Below is a small trained network, with its code and all its weights. Each question gives an input and a class and asks what happens when units are switched off, that is, made to give their printed mean instead of their output.

import numpy as np


def w(rows, s, z=0):
    codes = np.array(rows[::2]) - 128.0
    scale = np.full(codes.shape[1], s)
    scale[-1] = z or s
    return codes * scale


def norm(h):
    return h / np.sqrt((h * h).mean(-1, keepdims=True) + 1e-5)


def f(y):
    return np.maximum(y, 0)


def log_softmax(a):
    a = a - a.max(-1, keepdims=True)
    return a - np.log(np.exp(a).sum(-1, keepdims=True))


def net(x, mask):
    res = np.array(x, float).reshape(1, 2) / 4 @ E
    u = 0
    for l in range(2):
        y = f(norm(res) @ A[l][:, :-1].T + A[l][:, -1])
        res = res + np.where(mask[u : u + 4], y, B[l][:, -1]) @ B[l][:, :-1]
        u += 4
    return log_softmax(norm(res)[-1] @ U[:, :-1].T + U[:, -1])


A, B = {}, {}
E = w([
[253,127,107,187,158,210,105],'x0',
[204,96,131,88,113,30,194],'x1',
],0.0053)
A[0] = w([
[115,183,148,135,173,186,14,204],'0.n0',
[78,208,116,3,39,74,128,235],'0.n1',
[199,121,102,172,205,196,178,141],'0.n2',
[104,189,179,149,134,198,14,7],'0.n3',
],0.0043,0.0012)
B[0] = w([
[141,123,81,79,85,118,171,230],'0.n0',
[187,195,96,91,25,135,127,253],'0.n1',
[119,199,177,149,18,47,10,225],'0.n2',
[73,79,68,125,134,142,253,212],'0.n3',
],0.0056,0.0045)
A[1] = w([
[69,160,192,159,18,69,35,4],'1.n0',
[175,98,66,45,54,107,238,13],'1.n1',
[22,111,208,20,129,2,152,76],'1.n2',
[215,133,161,62,154,28,171,116],'1.n3',
],0.0054,0.0014)
B[1] = w([
[144,73,157,144,199,106,114,213],'1.n0',
[169,88,161,154,211,114,116,254],'1.n1',
[171,156,118,173,81,156,81,225],'1.n2',
[2,143,79,109,114,205,156,220],'1.n3',
],0.0093,0.0059)
U = w([
[173,161,132,169,20,102,10,203],'0',
[80,109,36,111,88,166,208,174],'1',
[143,86,152,156,255,122,103,164],'2',
[147,191,219,87,132,133,168,3],'3',
[144,187,181,84,130,123,144,16],'4',
],0.012,0.0044)

Each question gives the input, the list of numbers given to net, and the class t.
The units are the neurons (one row each of A and B). Each row of codes is followed by its name. A weight is (code - 128) times the scale printed after its matrix; where a second scale follows, it is the last column's (A, B and U).
mask holds one flag per neuron, layer by layer. A switched-off neuron (its flag False) gives its mean, the last column of its row in B, instead of its output. The means were averaged over made-up inputs and are rounded, as every weight is.
A unit's drop is (log p(t) with every unit on - log p(t) with that unit switched off) / (log p(t) with every unit on - log p(t) with every unit switched off).
The circuit of an input: a set's keep is (log p(t) with only the set's units on - log p(t) with every unit switched off) / (log p(t) with every unit on - log p(t) with every unit switched off). Starting from all 8 units, units are removed one at a time, each time the one whose removal leaves the highest keep (on an exact tie, the one counted first), for as long as the keep stays at least 0.8.
units of the circuit, in order: the units of the circuit, biggest drop first
most important unit: the unit with the biggest drop
k most important neurons: the k neurons with the biggest drops, biggest first
top k neurons in layer l: the k neurons of layer l with the biggest drops, biggest first
drop when u is switched off: that unit's drop, to one decimal
input [5,-7], class 1: top 2 neurons in layer 0	(0.n3; 0.n0)
input [2,0], class 2: top neuron in layer 1	(1.n0)
input [-3,2], class 2: top 2 neurons in layer 0	(0.n2; 0.n1)
input [-5,5], class 0: 4 most important neurons	(1.n2; 0.n3; 0.n0; 1.n1)
input [5,-8], class 1: top 2 neurons in layer 1	(1.n2; 1.n1)
input [-6,-5], class 0: 2 most important neurons	(1.n3; 1.n2)
input [6,7], class 1: 4 most important neurons	(1.n3; 1.n2; 0.n1; 1.n0)
input [-3,-3], class 2: units of the circuit, in order	(1.n3; 0.n2)
input [3,-3], class 2: 4 most important neurons	(1.n3; 1.n2; 0.n3; 0.n1)
input [1,4], class 1: top 2 neurons in layer 1	(1.n3; 1.n0)
input [2,-4], class 1: top 2 neurons in layer 0	(0.n3; 0.n2)
input [-2,-1], class 2: units of the circuit, in order	(0.n2; 1.n1)
input [-8,8], class 0: 4 most important neurons	(1.n2; 0.n3; 0.n0; 1.n1)
input [5,-6], class 1: units of the circuit, in order	(0.n3)
input [-1,7], class 1: 2 most important neurons	(1.n3; 1.n0)
input [2,3], class 2: 2 most important neurons	(1.n0; 0.n2)
input [1,8], class 1: 2 most important neurons	(1.n3; 1.n0)
input [3,-1], class 2: 4 most important neurons	(1.n0; 1.n2; 0.n1; 0.n3)
input [1,1], class 2: 3 most important neurons	(1.n0; 0.n1; 1.n2)
input [3,-7], class 1: most important unit	0.n3
input [-8,-5], class 0: 2 most important neurons	(1.n2; 1.n3)
input [1,-2], class 2: 2 most important neurons	(1.n1; 1.n3)
input [-8,-1], class 0: drop when 1.n2 is switched off	0.5
